Facts:
k110 (bridro k941, k610, k612, k170) (stoska 70) (bragi 426)
k153 (bridro k882, k59) (stoska 105) (bragi 52)
k157 (bridro k831, k610, k917, k7, k170) (stoska 70) (bragi 52)
k160 (stoska 136) (bragi 52)
k170 (stoska 762) (bragi 52)
k180 (stoska 105) (bragi 52)
k183 (bridro k941, k170, k474) (stoska 70) (bragi 52)
k188 (bridro k385) (stoska 762) (bragi 426)
k214 (stoska 404) (bragi 52)
k224 (bridro k324) (stoska 70) (bragi 426)
k231 (stoska 70) (bragi 426)
k232 (bridro k642) (stoska 136) (bragi 52)
k235 (stoska 136) (bragi 426)
k244 (bridro k642, k941, k59, k660) (stoska 404) (bragi 52)
k246 (bridro k170) (stoska 552) (bragi 52)
k251 (stoska 105) (bragi 426)
k27 (bridro k959) (stoska 70) (bragi 52)
k284 (bridro k949, k479) (stoska 70) (bragi 52)
k309 (bridro k990, k385) (stoska 552) (bragi 426)
k310 (bridro k232) (stoska 612) (bragi 52)
k314 (bridro k310) (stoska 612) (bragi 52)
k318 (stoska 70) (bragi 52)
k322 (bridro k801, k612, k59) (stoska 612) (bragi 426)
k324 (bridro k801, k941) (stoska 105) (bragi 426)
k34 (bridro k642, k801, k170) (stoska 70) (bragi 52)
k347 (bridro k224, k385, k110, k170) (stoska 552) (bragi 426)
k360 (bridro k324, k170) (stoska 762) (bragi 52)
k380 (stoska 70) (bragi 52)
k385 (bridro k170) (stoska 612) (bragi 52)
k395 (bridro k886, k845) (stoska 762) (bragi 52)
k403 (stoska 404) (bragi 426)
k404 (bridro k831, k69) (stoska 612) (bragi 52)
k408 (bridro k474) (stoska 70) (bragi 52)
k413 (bridro k160) (stoska 105) (bragi 52)
k414 (stoska 105) (bragi 52)
k435 (stoska 762) (bragi 52)
k444 (bridro k318, k59) (stoska 105) (bragi 426)
k449 (stoska 552) (bragi 426)
k463 (bridro k680, k941, k59) (stoska 136) (bragi 52)
k470 (bridro k604, k170) (stoska 552) (bragi 52)
k474 (bridro k324) (stoska 105) (bragi 52)
k475 (bridro k941) (stoska 404) (bragi 426)
k479 (stoska 612) (bragi 52)
k483 (bridro k170) (stoska 552) (bragi 52)
k485 (bridro k719) (stoska 612) (bragi 52)
k486 (stoska 136) (bragi 52)
k50 (bridro k882) (stoska 136) (bragi 426)
k517 (bridro k7, k232) (stoska 404) (bragi 52)
k526 (bridro k7) (stoska 70) (bragi 426)
k532 (bridro k941) (stoska 70) (bragi 426)
k538 (bridro k610) (stoska 136) (bragi 426)
k540 (bridro k604) (stoska 404) (bragi 52)
k546 (bridro k642, k654) (stoska 70) (bragi 52)
k59 (bridro k170) (stoska 612) (bragi 426)
k604 (stoska 105) (bragi 426)
k610 (bridro k604) (stoska 762) (bragi 426)
k612 (bridro k170) (stoska 70) (bragi 52)
k623 (bridro k160) (stoska 70) (bragi 426)
k631 (stoska 552) (bragi 52)
k64 (stoska 70) (bragi 52)
k642 (bridro k941, k170) (stoska 70) (bragi 426)
k654 (bridro k7) (stoska 70) (bragi 426)
k660 (bridro k475) (stoska 552) (bragi 52)
k673 (bridro k310) (stoska 552) (bragi 426)
k678 (bridro k917, k483) (stoska 762) (bragi 52)
k680 (stoska 552) (bragi 426)
k684 (bridro k180) (stoska 612) (bragi 52)
k687 (bridro k170) (stoska 70) (bragi 426)
k689 (bridro k604, k34, k153) (stoska 762) (bragi 52)
k69 (bridro k673) (stoska 70) (bragi 52)
k697 (bridro k463, k170) (stoska 136) (bragi 52)
k7 (stoska 552) (bragi 52)
k707 (bridro k470) (stoska 105) (bragi 52)
k712 (bridro k180) (stoska 70) (bragi 52)
k719 (bridro k612) (stoska 70) (bragi 52)
k732 (bridro k180) (stoska 404) (bragi 426)
k743 (bridro k170, k59) (stoska 105) (bragi 426)
k757 (bridro k59) (stoska 404) (bragi 52)
k776 (stoska 762) (bragi 426)
k783 (bridro k604, k170, k59) (stoska 105) (bragi 426)
k792 (stoska 612) (bragi 52)
k80 (stoska 762) (bragi 52)
k801 (bridro k612) (stoska 404) (bragi 52)
k817 (bridro k959, k684) (stoska 552) (bragi 52)
k82 (bridro k244, k408, k951) (stoska 404) (bragi 52)
k831 (stoska 404) (bragi 426)
k844 (stoska 762) (bragi 52)
k845 (bridro k801, k435, k59) (stoska 136) (bragi 426)
k882 (stoska 70) (bragi 52)
k883 (bridro k917, k654, k435) (stoska 404) (bragi 52)
k885 (bridro k642) (stoska 762) (bragi 426)
k886 (stoska 612) (bragi 426)
k887 (bridro k642, k110) (stoska 404) (bragi 52)
k898 (bridro k80, k7, k170) (stoska 70) (bragi 426)
k917 (bridro k170) (stoska 105) (bragi 52)
k941 (bridro k170) (stoska 105) (bragi 52)
k949 (bridro k170, k59) (stoska 105) (bragi 52)
k951 (bridro k170) (stoska 612) (bragi 426)
k959 (stoska 70) (bragi 52)
k968 (bridro k941, k380) (stoska 70) (bragi 52)
k984 (bridro k385, k170) (stoska 105) (bragi 52)
k986 (bridro k612) (stoska 612) (bragi 52)
k990 (stoska 762) (bragi 426)
k997 (bridro k642) (stoska 105) (bragi 52)
k999 (stoska 612) (bragi 426)

Known rows:
k885: -352  -48  254  137  34  226  -58  373  617  -28  -435  66  -223  -252  -120  28  -55  373  145  45  77  -371  -183  -215  775  168  -53  91  -79  345  25  443  -64  77  51  -5  32  128  45  -330  328  -251
k479: -114  -104  -65  -191  72  -23  -27  145  -246  225  76  79  130  148  237  8  -13  196  -10  -142  -161  -158  -173  40  -9  34  26  24  -190  225  139  186  325  -44  -61  126  -185  -51  248  -100  164  61
k160: 200  112  134  -207  -36  -159  -120  131  -323  282  205  97  196  -13  -63  -144  193  44  -20  -168  50  264  51  347  -198  93  131  -162  127  -10  -126  7  155  29  225  170  183  -11  190  -63  31  191
k678: -30  -61  -14  221  -28  -117  -112  211  275  69  -350  -45  -25  102  267  30  135  307  5  -158  -30  -447  -89  24  288  11  5  392  -195  373  125  161  -31  81  16  -204  -190  113  410  -305  79  -95
k631: 225  11  -108  -154  -122  -217  266  160  149  328  -126  -53  -357  173  34  -231  127  -144  -137  -7  126  -86  57  272  -56  147  -119  230  -56  63  -91  104  59  445  60  97  -122  271  185  -115  -104  -182
k898: -270  156  397  -71  214  245  -157  25  53  -68  -74  26  -303  97  5  -131  30  27  146  1  169  191  -32  336  183  197  331  -289  288  28  -294  170  -234  -13  -3  35  343  -130  82  41  54  -26
k680: 17  129  170  -248  79  76  298  106  401  83  -153  -47  -563  116  -92  -217  -219  -279  23  291  209  -145  -59  288  209  226  -96  124  10  16  -307  177  16  260  57  130  122  143  -79  -109  -24  -256
k80: -9  -75  3  189  -35  -146  -104  226  274  35  -354  -18  -40  122  246  45  124  289  13  -166  -63  -446  -99  20  280  -10  -13  459  -197  367  119  148  23  48  35  -194  -212  93  392  -338  101  -101
k801: 496  -49  -63  290  -57  -141  -5  94  121  87  38  154  464  -196  -338  -35  244  281  -43  68  448  -448  -14  -158  -245  92  102  87  -241  350  -78  55  -35  184  -71  -153  110  -181  131  -26  15  122
k246: -26  -18  -208  107  -81  -170  177  -39  76  413  -99  -233  -528  138  249  -200  198  -71  -145  10  126  -176  175  199  11  309  86  -26  108  -17  -36  122  -365  481  -119  10  -120  325  247  219  -286  -156
k188: -221  84  285  147  163  182  -66  113  458  -209  -376  -13  -283  77  149  21  -190  184  155  129  50  -516  -214  33  498  62  67  278  -132  359  -111  286  -115  -121  8  -170  13  -1  152  -289  158  -157
k999: -304  36  204  -253  251  319  27  68  6  3  40  110  -84  115  98  -14  -323  94  156  148  -67  -207  -301  45  235  128  71  -92  -131  169  -54  301  278  -199  -89  155  22  -162  6  -71  255  -14
k684: -113  -104  -46  -186  80  -42  -13  171  -253  223  86  73  108  243  244  -20  -9  146  18  -137  -210  -147  -124  88  -6  10  79  78  -245  231  122  234  312  -85  -78  128  -146  -63  283  -128  144  101
k314: -122  -141  -80  -185  77  15  -8  185  -244  246  53  108  124  135  188  12  -1  217  -27  -137  -157  -134  -142  21  25  61  44  11  -191  215  160  245  312  -6  -82  146  -189  -39  248  -114  202  60
k170: -190  -56  -74  412  4  -94  -164  34  195  109  -320  -199  -164  74  425  38  162  328  16  -157  -38  -513  -24  -2  291  114  137  223  -74  276  159  122  -312  101  -120  -290  -199  144  476  -56  -46  -66
k110: -225  242  176  38  221  257  -98  -60  177  35  -26  334  -113  -12  -249  -169  28  254  26  212  413  140  -165  301  127  323  251  -278  285  -91  -329  100  -248  73  -69  -198  181  -301  4  191  140  20
k231: -112  207  379  -205  178  194  -124  122  114  -94  -111  180  -183  72  -100  -162  -58  -8  129  38  197  235  -147  393  147  139  168  -137  225  11  -305  111  29  -31  115  61  302  -203  14  -122  181  -38

Rows:
No name comes twice in this set of rows, the named rows included.
-364  -130  -146  102  135  68  -98  -105  -340  324  115  -145  -75  128  474  5  66  284  -18  -113  -172  -217  -16  -9  26  176  249  -253  -39  154  204  261  -151  -11  -288  27  -183  34  340  264  -36  112 | k385
-629  -145  -15  -39  387  357  -145  -214  10  -92  -7  -162  -117  -89  288  23  -235  -51  225  137  -89  -347  -112  -17  367  243  211  -454  -37  85  112  -25  120  -20  -373  94  208  -135  112  473  -59  -122 | k59
-147  -120  23  -200  -39  12  -91  372  -252  471  203  175  250  -256  -152  -59  219  332  -47  -210  -32  191  -16  -109  146  182  58  -375  18  79  169  310  261  108  80  376  -2  139  78  -28  277  116 | k997
-420  0  156  -179  321  295  -153  -146  -97  -23  166  -56  28  -152  67  -34  -193  -103  250  138  5  -111  -73  101  236  216  219  -552  58  -19  -30  -59  157  -62  -150  185  373  -156  11  406  -29  30 | k743
-249  -169  -143  -87  157  -41  -210  -50  -339  220  190  -73  248  -97  224  -24  143  -4  88  -155  -116  -48  68  92  7  150  179  -434  -4  -12  196  -209  247  127  -176  149  188  -43  289  433  -126  106 | k949
-50  50  -37  -244  144  -111  29  92  -309  406  343  295  277  178  19  -72  67  181  -36  -25  -118  32  -84  256  -64  105  88  -68  -133  -17  -14  107  218  -101  59  58  -14  -120  220  37  115  335 | k474
-37  68  247  -303  235  143  -125  40  62  -129  102  165  149  -208  -338  -123  -89  -222  218  134  237  131  7  256  73  175  127  -407  75  -29  -238  -209  319  47  46  175  595  -237  -72  217  13  -20 | k845
321  -25  -33  61  28  20  -96  159  -86  10  -48  327  233  103  -250  -163  359  254  -128  -60  528  148  -108  119  -432  77  284  -28  104  201  -164  30  13  342  -150  -104  53  -316  156  -11  149  16 | k719
-151  -194  -36  -183  36  23  -18  272  -230  257  51  63  131  81  160  5  67  255  -9  -193  -150  -83  -102  -87  59  54  67  -46  -181  247  187  338  304  -1  -78  241  -154  39  205  -147  220  25 | k310
-104  118  111  -93  79  127  284  -16  354  171  -117  -125  -687  125  -4  -221  -153  -191  -3  300  240  -209  -7  223  194  313  47  -54  86  8  -287  250  -282  289  -60  70  107  183  -40  72  -132  -210 | k347
-552  14  98  -17  317  373  -48  -181  -69  68  82  -87  -240  55  313  0  -266  153  149  186  -49  -297  -165  -5  291  264  288  -384  10  111  -8  314  -146  -154  -286  81  12  -105  87  276  47  37 | k951

Now the same things, written a new way:
Known rows:
k538: 5  11  239  -344  -175  87  87  3  173  0  374  -92  155  -23  61
k743: 36  -74  270  -128  -202  -51  -55  67  235  73  339  -67  50  -28  84
k470: 201  156  454  -211  -27  140  -40  56  278  -42  517  -80  -13  -234  525
k385: 185  1  185  -225  52  77  -90  9  261  52  516  -43  84  -358  473
k414: 92  11  323  -379  -128  102  177  158  529  99  538  183  57  -101  122
k882: 86  50  306  -307  -89  92  261  47  511  135  522  175  135  -191  112
k224: 35  -67  316  -333  12  88  53  38  182  111  306  -69  173  -16  -27
k678: 232  53  223  -471  -94  61  173  -184  339  -7  336  52  202  -248  269
k244: 205  256  504  -17  15  269  126  -18  145  -177  279  233  -33  -180  187
k322: -125  76  399  -84  101  121  62  -68  185  57  427  -190  197  -151  134
k986: -5  80  389  -332  182  142  36  -45  323  5  474  7  149  -305  302
k883: 155  274  537  -221  -33  191  120  34  127  -69  380  115  -8  -272  279
k324: 4  -147  398  -307  48  171  -30  120  266  33  203  5  100  79  -110
k610: 113  66  239  -380  -185  56  195  -167  153  80  323  -200  279  -110  129
k990: 124  41  266  -318  -216  243  362  -61  366  210  418  -162  311  -107  49
k157: 191  -14  208  -387  -54  -38  19  16  314  47  424  111  74  -219  250
k642: 294  -140  80  -122  -29  166  -31  65  98  27  311  -8  91  84  37

Rows:
No name comes twice in this set of rows, the named rows included.
238  -50  178  -337  -27  13  -6  12  293  -4  368  146  49  -179  227 | k34
233  42  152  -288  -123  169  186  -143  126  -3  309  -120  237  23  85 | k885
38  192  669  -313  38  237  63  31  216  -13  245  108  39  -362  216 | k801
84  321  577  -26  -76  140  138  -45  195  -102  324  175  -18  -308  251 | k757
184  -73  230  -371  -111  -34  -82  99  364  28  410  125  -10  -171  268 | k984
135  -141  283  -424  -44  -24  -120  14  385  126  295  50  95  -351  277 | k612
18  -20  338  -257  -185  134  176  202  359  195  508  -46  122  42  -35 | k251
136  -30  177  -364  -154  60  -20  -25  363  -63  358  126  70  -237  289 | k697
231  73  98  -394  -78  104  110  -1  228  -211  462  203  49  -17  212 | k232
-3  5  342  -278  -219  83  194  186  340  212  540  -78  119  25  -6 | k604
118  -143  254  -270  -41  99  -39  56  188  141  277  -96  153  -69  30 | k110
54  223  509  -172  -18  194  86  73  59  -38  533  -257  63  34  274 | k673
79  37  233  -328  -89  -2  114  45  85  102  447  -101  146  -6  53 | k654
340  -98  135  -333  -264  181  160  -65  524  208  386  -6  210  -371  341 | k170

